In the rows, zero is written as 128.
Each row of numbers belongs to one of the things below and depends on some of the facts about them. Some rows are named. Which thing is each other row?

There are 4 kinds of fact about the things: Θ, λ, Ω, π.
babra | π plibas
baklaski | Ω rebegrem
bifis | Θ dranor
biper | λ volil | Ω drutrum
bolos | Θ zepadrul | Ω zepadrul podron plisor
braklil | Θ diskiges | λ pebre plustil | Ω diskiges
brepor | Θ flutor | λ rokul mesku | π drostaza
bresar | λ zaklum rokul vafa | Ω giplubrel | π griluzil meflos
bretrofar | Θ flesuske | Ω dumur granem | π vitruske triri
brima | Θ nedi | λ brizil busor
briplan | λ kufel mesku
brizil | Θ detrak | Ω dranor
brodudel | Ω kastom kloklem
brore | λ tivir kloklem
brubrur | π mado
brulus | Θ trudam | Ω trason
bruzedral | Θ felas | λ ridok kotam | Ω dribrer
busor | Θ tugrom
buza | Θ gaduke | λ vobrum | Ω bopas
dafun | Θ griluzil | Ω flitrik
dagrun | Θ klestiflu
daguk | Θ rane | λ rina kobin vustaflem fozar
deskek | Θ nukur | λ skipam
detrak | Θ trizo | π nibril drutrum
doflal | Ω flutor
doflor | Θ fula
dovus | Θ kogrol
dranor | Θ brizil | λ trafun
dribrer | Θ tiklon | Ω tiklon
drisos | Θ vake | Ω klole
drustu | λ kluzuk
drutrum | Θ biper | π lomon
dumur | Θ bretrofar | λ nibril | Ω kobin dagrun
felas | Θ dribrer | λ brisuk grudrem
fevegrol | Θ gredum | Ω gredum
fiklek | Θ tragral | λ brisuk | Ω tragral
flaflum | Ω zaklum stunor
flaguda | Θ brima
fledi | λ tregri stakonel
fledre | Θ kigizes | λ lidra suplem plugrok bosak meflos
flesuske | Θ dagrun | λ mafak
flidrom | Θ tradrom | λ skipam plustil begrom | Ω volil goman
fligrok | λ kufel gragras
flitrik | λ grozofla stenuza trepu plibas | Ω tropil | π plugrok
flitus | λ klisuk
flupal | Θ bresar
flusus | λ trafun
flutor | Θ plibas | Ω rokul | π flitrik
fomes | λ ridok
fula | Θ nimol | λ bosak plegos
fumokor | Θ stubek | λ griluzil megruk
gaduke | Θ kiges | π plugrok sigekin razibrir brodudel
gatrol | λ skegen
geko | π drutrum klestiflu
ginin | Θ flaguda | Ω flaguda
giplubrel | Θ meflos | λ lidra | Ω busor
godrur | π rokul
goman | Θ volil | λ suplem fimum
graben | λ dafun megruk babra vafa
granem | λ brubrur tobur tragral | Ω dumur
gredum | λ tragral nibril plisor
griluzil | Θ tropil | π mafak
grivik | λ stunor
gromen | Θ brulus
grozofla | Θ granem | Ω klestiflu
grudrem | Θ ginin
grupa | Θ fleskes | π klodre
gubur | Θ pebre | λ stirusto mesku | π buza razibrir
gudal | π stovek
gumo | λ deskir
kastom | Θ zibu | Ω klisuk
kepas | Θ pobazer
kiges | Θ mepul
kigizes | λ tivir klustuta
klestiflu | Θ grozofla
klete | Θ sosin | Ω plustil
klifum | Θ pigron | λ kepas volil
klisuk | Θ kloklem | Ω kloklem
klodre | Θ tripudrek | λ stirusto klustuta | π bretrofar
kloklem | Θ brodudel | Ω klisuk
klole | Θ nadam | λ brizil zibu | Ω nadam
kluzuk | Θ miklen | Ω sitruzam miklen
kobin | Θ dumur | Ω flesuske
kogrol | Θ trason | λ busor | Ω trudam
kotam | Θ fledre
kubu | λ bugir | π brepor doflor pogres
laplen | λ suplem flaflum fleskes stebi stakonel
lidra | Θ stunor
livas | Ω trepu | π suplem
lomon | π pogres
luze | Ω milelum nezun
mado | π lomon
meflos | Θ busor | Ω tugrom | π stakonel
mepul | Θ bopas | λ skipam truba plibas | Ω buza gaduke
mesimu | Θ livas | π miklen
mesku | Θ goman
mifun | λ flutor fozar
miklen | π bretrofar stovek
nedi | Θ stebi
nezun | λ kosel bretrofar tiklon pogres | Ω brubrur
nibril | π vitruske klestiflu
nide | λ fleskes goklal | Ω zotres
nimol | Θ mifun | λ mado trepu stovek
nukur | Θ goklal
nuplatri | Θ begrom | λ meflos skegen
pabre | π skipam
pebre | Θ doflor | Ω fula
pigron | Ω klifum
plibas | Θ rokul | π mado
plilen | λ stirusto | π flutor
plisor | Θ podron | π tubevi
pliver | λ kastom nukur sigekin
plugrok | Θ dafun
plustil | Θ klete
pobazer | λ grudrem plisor
pogres | Θ kastom | Ω brodudel
pokepan | λ tiklon nadam stakonel | π klestiflu
rane | Θ tregri | λ vobrum | Ω tregri
razibrir | Θ grudrem | Ω brima flaguda ginin
rebegrem | λ skiplak vafa fozar busor
rokul | Θ doflal
sige | Θ kepas | Ω kepas
sigekin | Θ tatroklil | Ω tatroklil
sitruzam | Θ kluzuk | π lomon
skatel | λ tivir zotres famar
skegol | π pokepan flaguda
skipam | Ω tugol | π geko stakonel
skiplak | Θ pogres
sosin | Θ pokepan
stakonel | π mafak stovek
stastom | λ skegol tivir kloklem meflos
stebi | Ω brima
stenuza | π plugrok mesimu flusus
stovek | Ω tivir
stubek | Θ nuplatri | λ brubrur graza flami | Ω nuplatri | π ribak
studum | λ geko pogres
stunor | Θ zaklum
suplem | Θ plisor | Ω bolos | π razibrir
tatroklil | Θ fumokor | λ brisuk
teklir | λ seplor flaflum
tester | λ skiplak grupa
tifem | Θ trumubros
tivir | Ω stovek
tradrom | λ flutor sosin detrak
trafun | Θ trivas | Ω trivas valol
tragral | Θ skatel
trason | Θ gromen
trepu | Θ mesimu | Ω mesimu
tripudrek | λ bolos podron | Ω klodre brulus | π plibas
triri | Θ vitruske | Ω suplem
trisko | λ kobin razibrir | π stebi
trivas | λ goklal
trizo | λ tifem | Ω bifis detrak
tropil | Θ flitrik | Ω flitrik
truba | π plisor
trudam | Θ klodre
trumubros | λ lidra | π skipam
tubevi | Ω zotres luze
tugol | Θ skipam | λ nibril
tugrom | Θ flupal | λ brulus
vake | Θ vustaflem | λ bopas bugir | Ω drisos
valol | Θ trafun | λ tregri
vitruske | Θ suplem
vobrum | π stakonel
volil | Θ flidrom | Ω mesku
vulis | λ megruk
vustaflem | Θ klole
zaklum | Θ flaflum | π sigekin grupa
zepadrul | Θ triri | λ deskir stenuza ginin
zibu | Θ klisuk
zotres | π ribak

Named rows:
lidra: [138 123 125 143  78 143 129 129 117 123 124 134 116 154 128 128 101 153
 110 122 136 131 163 109 166 162 138  99 142]
doflor: [105 157 115 140 117 112  63  99  92  95 103 118 121 132 135 150 135 128
 102 121 142 107 117 138 137 131 136 125 149]
gubur: [ 93 126 169 120 149 122 175 188 148 148 130 105 181  92 163 104  77  61
 112  88  91 142 123 168  98 139 121 244 141]
fula: [140 102 113 108 147 145 152 147 117 124 114 114 156 129 120 122 124 129
 128 119 153 131 104 129 132 144 126 125 112]
grudrem: [136 162 144 122 111 111 118 140 137 125 134 110 101 133 137 101 133 130
 122 125 116 106 130 126 138 121 142 106 129]
zaklum: [123  84 175 143  99 114 125 134 140 146 102 127 101 120 139 107  93  97
 146 132 100 120 142 109 116 118 143 166 166]
plegos: [137 145 133 127 123 113 124 119 132 131 119 130 111 140 134 124 119 130
 121 127 135 117 141 116 147 123 129 120 140]
buza: [ 72  89 146 155 120 162 152 159 154 103 136 135 138 126 140 142 127 124
 145 133  99 152  95 167 110 186 116 138 108]
nadam: [147 137 137 116 142 116 119 108 125 133 108 134 110 147 129 124 120 127
 130 140 149 109 129 110 137 109 121 124 141]
vustaflem: [136 148 134 128 123 115 120 119 132 132 119 130 112 138 132 120 120 127
 123 127 134 118 140 117 150 121 127 122 139]
gaduke: [117  69 205 149  87 111 140 156 145 142  96 122  98 119 147  93  84  90
 152 136  87 129 158 117 120 128 155 184 179]
drutrum: [106 146  92 156  80 112  40 105  88 123 132 114 130 100 124 147 137 119
  98 102 113 123 138 120 116 127 158 130 148]
flaguda: [127 146 101 132 123 119  82  93 121 135 120 133 113 133 126 142 126 123
 119 124 136 104 111 109 122 116 122 111 134]
giplubrel: [119  91 117 138 107 181 161 156 113 107 157 142 157 142 118 145 131 165
 125 138 129 170 139 147 125 187 130 106 101]
dumur: [ 79 126 137 148 196 100 121 161 163 134 140 113 145 101  93 132 220 111
 192 152 128 208 112 135 137 171 138 129  75]
trizo: [131 102 125 112 167 154 157 133 121 115 137 135 154 130 116 138 149 140
 145 151 141 145 104 150 101 128 112 132 102]
plustil: [125 156 132 139 105 117 120 134 137 130 131 125 114 134 135 119 120 128
 118 114 122 129 151 122 159 139 135 120 137]
sosin: [136 148 135 128 123 116 120 120 132 132 120 129 113 138 132 120 120 127
 124 126 134 117 140 116 149 121 127 122 139]

Which thing is each row?
No name comes twice in this set of rows, the named rows included.
[137 133 138 120 166 135 122  77 130 118 122 162 104 162 123 152 141 145
 145 177 149 108 109 128 108  96  94 113 126] : stebi
[112 140 119 138 113 101  54 104  71  93 102 111 130 118 130 147 143 127
  98 122 139 115 138 138 123 120 156 143 163] : mado
[ 99 111 142 161  79 121 105 128 155 144 117 128  99 117 144 123  97 103
 132 112  93 116 124 113 127 144 135 135 150] : grupa
[133  71 174 140  94 111 134 139 143 158 108 128 102 114 137 103  91  97
 151 131  93 124 150 100 110 113 150 166 168] : stenuza
[136 115  51 141  85 181  83 108 188 116 167 252  89 103 157 156 137 116
 169  87  88 107 106 136  88  70 109  92 133] : stovek
[108  79 187 144 128 141 131 110 138 114 111 162  92 159 135 142 112 126
 159 183 114 126 125 133  94 132 113 148 150] : suplem
[133 157 133 123 135 108 125 121 137 136 123 131 118 134 139 125 116 119
 117 121 131 115 139 123 141 116 122 136 139] : kufel
[122 164 118 131 129 117 116 107 147 125 117 134 106 147 139 137 120 132
 116 121 139 103 115 121 154 133 112 102 129] : ribak
[ 94 119 117 165 104 142  88  88 153 143 149 161  98 125 130 160 127 122
 142 144  91 118 103 120  86 125 108 115 124] : triri
[145 144 140  87 117 136 145 198 127 103 155  62 126 117 137  69 152 136
 118 115 106  90  70 157  90 139 162  87  88] : felas
[111  99 193 148 115 127 137 129 141 121 126 150  99 138 139 124 119 121
 154 167  97 140 153 142 107 123 130 161 154] : livas

The same things again, as new rows of numbers:
Some things and their rows:
nukur: [120 141 119 130 114 130 125 128 143 117 113 121 128 125 143 129 115 129
 122 126 119 133 109 129 137 136 135 128 133 123 135 120 136 148 135 115
 141 131 129 131 147 118 125 138 133 142 147 120 131 127 117 128]
tragral: [122 136 115 125 109 135 125 133 151 115 111 116 118 131 149 125 109 117
 117 128 113 132  96 133 145 141 121 126 132 123 134 112 136 161 136 109
 135 136 132 133 157 122 116 148 145 137 151 112 127 124 104 124]
pabre: [147 110 160 133 141 101 129 113 125 167 116 112 113 126 147 123 131 121
  97 128 104 139 113 115 157 104 136 109 136 105 101 138 141 108 111 131
 139 139  75 114 123 108 111 126 132  86 138 116 117 159 122 102]
grudrem: [121 139 116 127 111 131 126 128 149 116 110 117 122 127 147 127 110 120
 115 130 114 130  97 133 144 141 124 130 134 124 131 112 136 162 135 111
 137 132 131 131 156 120 114 146 143 138 150 116 126 124 106 127]
pliver: [136 129 119 135 139 139 136 116 130 136 108 123 121 103 111  99 124 125
 121 130 147 107 153 131 129 120 107 125 141 142 132 128 110 115 149 118
 131 129 121 118 111 130 115 126 125 146 110 134 119 148 144 114]
drutrum: [140 112 127 145 106  79  93  98 128 140 134 151 124 152 165 168 102 102
  91 127 146 132 135 107 152 116 101 132 142 102  75 119 120 108 105 164
 139 149 124 131 106  92 124 142 126  90 137 134 152 174 118  87]
doflal: [139 104 139 112 130 133 136 135 132 135 129 127 121 140 112 119 150 131
 146 137 129 118 131 131 124 127 121 121 114 144 125 128 128 134 115 121
  94 115 152 139 115 155 136 123 141 113 125 129 112 110 127 158]
razibrir: [ 78 133  76 113 138 113 139 180 112  84 217 129 126 159 135 138 117 158
 179 148 128 154 123 115 108 177 128 162  94 110 119 113 106  97 134 156
 111 154 178 125 145 135 135 140  90 144 127 131 154  78 121 114]
grozofla: [146  99 130 104 120 135 125 135 147 149 137 105 110 148 122 125 131 110
 130 138 125  97 113 144 141 130 114 119  98 154 121 109 114 155 114 124
 104 110 153 142 154 184 119 147 153 106 135 122  90  88  81 144]
lomon: [136 111 119 139  93  95  93  84 131 125 125 171 132 169 153 176  97 109
  99 132 174 111 134 118 152 109 104 142 144 122  93 105 107 122  97 173
 144 142 155 147 103 106 140 137 134 100 134 142 146 187 118 100]
klisuk: [164 148 124  95 118 125 121 159 149 176 197 167 136 175 108 112 126 127
  95 142 129 120  96 105  99 147 129 138  98 212 153 159 159 194  98 116
  78  88 141 100 126 150 170 134 112 114 178 125  62 117 165 106]
tripudrek: [158  87 131 126 109 117 107  95 134 167 130 145 129 154  93 138 143 125
 122 124 172  79 159 127 125 108 105 131 113 156  92 121  91 105 108 166
 115 109 162 149  99 168 138 136 140 108 105 156 113 136 115 131]
bresar: [167  87 165 126 183  93 132 126 118 206 133  97 113 116  86  91 184 196
 142 136  91 122 125 101 135 110 157 125 107 112  90 162 125  55 111 127
 123 100  84 126  86 159 117 100 111  96 117 133 103 129 161 136]
bopas: [141 124 145 118 139 145 136 126 132 110 111 120 119 123 130 142 116 132
 125 146 128 121 109 133 141 125 132 128 127 133 148 111 134 156 118 124
 131 118 136 130 131 139 130 126 136 120 141 128 112 123 116 137]
dagrun: [142 122 144 120 144 139 138 117 121 108 106 123 116 118 121 133 124 132
 131 144 135 116 119 138 140 125 125 125 130 142 136 113 122 150 123 125
 127 120 136 125 113 141 126 117 127 128 124 126 119 131 127 130]
fledi: [128 139 152 139 124 145 135 117 114 122 114 134 152  92 113 118 133 105
 121 105 157 131 170 139 109 107 131 104 143 150 139 138 132 128 139 136
 131 127 108 117 111 113 134 123 129 140 102 141 133 137 143 127]
fleskes: [114 148 156 132  97 137 123 129 120 105 120 129 159 112 142 154 126 106
 122 101 126 163 122 139 112 121 163 102 136 134 143 133 163 170 123 131
 146 126 122 131 148  96 142 139 141 139 133 129 147 115 116 144]
mifun: [157 127 129 128 169 129 124 107 131 132 115 120 122 107  86 128 131 194
 139 158 136  97 131 115 132 127 137 160 128 130 134 129 105  96 131 135
 158  98 130 136  94 158 128 106 108 140 117 149 114 138 154 121]

Which thing is each row?
No name comes twice in this set of rows, the named rows included.
[143 135  99 156 126 102  90  95 130 126 119 163 139 132 120 157 119 156
 122 130 155 116 158 100 123 138  99 164 147 114 101 134 105  86 136 150
 151 123 147 142  83 108 139 124 102 146 122 150 163 165 163 111] : brepor
[124 116 145 130 113 138 136 132 114 143 131 140 150 116 106 106 161 104
 141  96 149 132 174 138  97 111 127 102 123 154 119 147 132 114 133 134
 100 124 128 124 108 127 141 124 136 133  96 139 135 116 145 149] : nide
[144 107 137 131 140  88 112 102 121 135 130 145 114 167 155 173 117 155
 106 154 124 133  90 108 164 111 141 148 136  94 110 122 134 112  84 154
 149 138 126 138 110 112 134 109 120  78 151 128 130 178 130 110] : detrak
[119 107 115 130  49  93  91 114 136 128 159 186 153 197 155 178 124  97
 112 106 161 140 122 115 123 126 125 129 118 139  89 121 136 150  86 169
 114 143 182 157 122 107 163 157 144 102 148 139 154 148 115 132] : pogres
[ 76 141 101 111 135 127 168 161 104  84 179 107 128 116 135  97  96 138
 152 144 145 146 123 135 130 148 144 132 119 124 136 102 111 113 146 148
 140 167 128 102 154 115 124 136 105 148 118 125 127 116 119  91] : gaduke
[130 145 150 135 127 143 123 124 123 115 110 124 145 108 129 150 134 125
 127 114 117 147 123 134 113 122 154 117 135 127 146 138 149 150 127 123
 141 113 121 134 136 119 136 123 131 138 130 127 138 113 125 147] : zotres
[124 128 102 128 129 123 117 138 134 145 139 142 124 169 126 143 157 163
 149 131  89 134  92 123 124 146 147 156 113 110 135 140 135 124 114 116
 124 121 153 150 144 148 135 114 124 125 146 118 132 111 132 160] : brizil
[130 158 121 144 138 119 104 131 140 109 128 128 134 125 143 172 122 155
 132 132  92 155 105 111 123 155 141 154 132 100 136 135 148 135 127 120
 150 112 131 141 140 115 131 127 112 142 152 121 154 106 126 136] : mesku
[125 135 116 136 121 132 131 121 137 128 104 124 130 110 118 101 122 130
 124 121 135 118 138 128 128 130 117 124 141 135 126 124 121 120 149 114
 136 135 121 122 125 117 118 135 131 153 124 130 130 144 137 116] : dranor
[125 117  99 123 107 129 107 157 145 137 158 147 128 171 142 124 134 181
 150 124  97 115 120  91 137 163 153 155 108  99 110 142 137 101 140 104
 151 104 116 171 141 143 146 129 133 129 132 134 137 103 167 184] : dafun
[133 130 177 120 127 149 139 124 119  98 116 126 141 109 128 156 124 112
 128 127 140 141 125 144 120 112 154 107 130 146 156 122 149 168 115 135
 133 113 129 129 125 124 144 121 137 118 128 134 126 117 115 150] : nadam
[122 122 116 131 115 119 114 145 135 137 136 127 125 145 135 133 151 112
 144 115 104 143 127 123 118 153 107 126 115 121 107 134 134 131 127 112
  95 124 151 133 138 135 122 140 135 130 136 119 148  88 114 149] : bolos
[123 148 162 133 113 144 126 125 114 103 125 135 158 115 138 165 129 107
 125 110 127 161 126 137 110 116 165 110 134 132 153 135 161 169 119 138
 143 119 119 132 141 110 146 129 133 132 129 129 144 109 118 150] : bosak
[140 116 162 125 149 103 136 132 121 153 131  98 111 120 157 122 127 126
 104 132  90 150  95 122 153 114 148 113 131  99 110 133 150 117 109 128
 136 139  72 109 142 112 111 127 128  89 145 107 114 138 113 102] : mafak
[130 139 113 142 131 133 124 124 140 130 111 119 118 108 132 109 112 107
 115 127 133 118 150 127 131 140  85 128 140 129 121 123 114 123 157 108
 120 132 119 118 124 122 106 142 126 147 125 123 133 129 125 106] : tugol

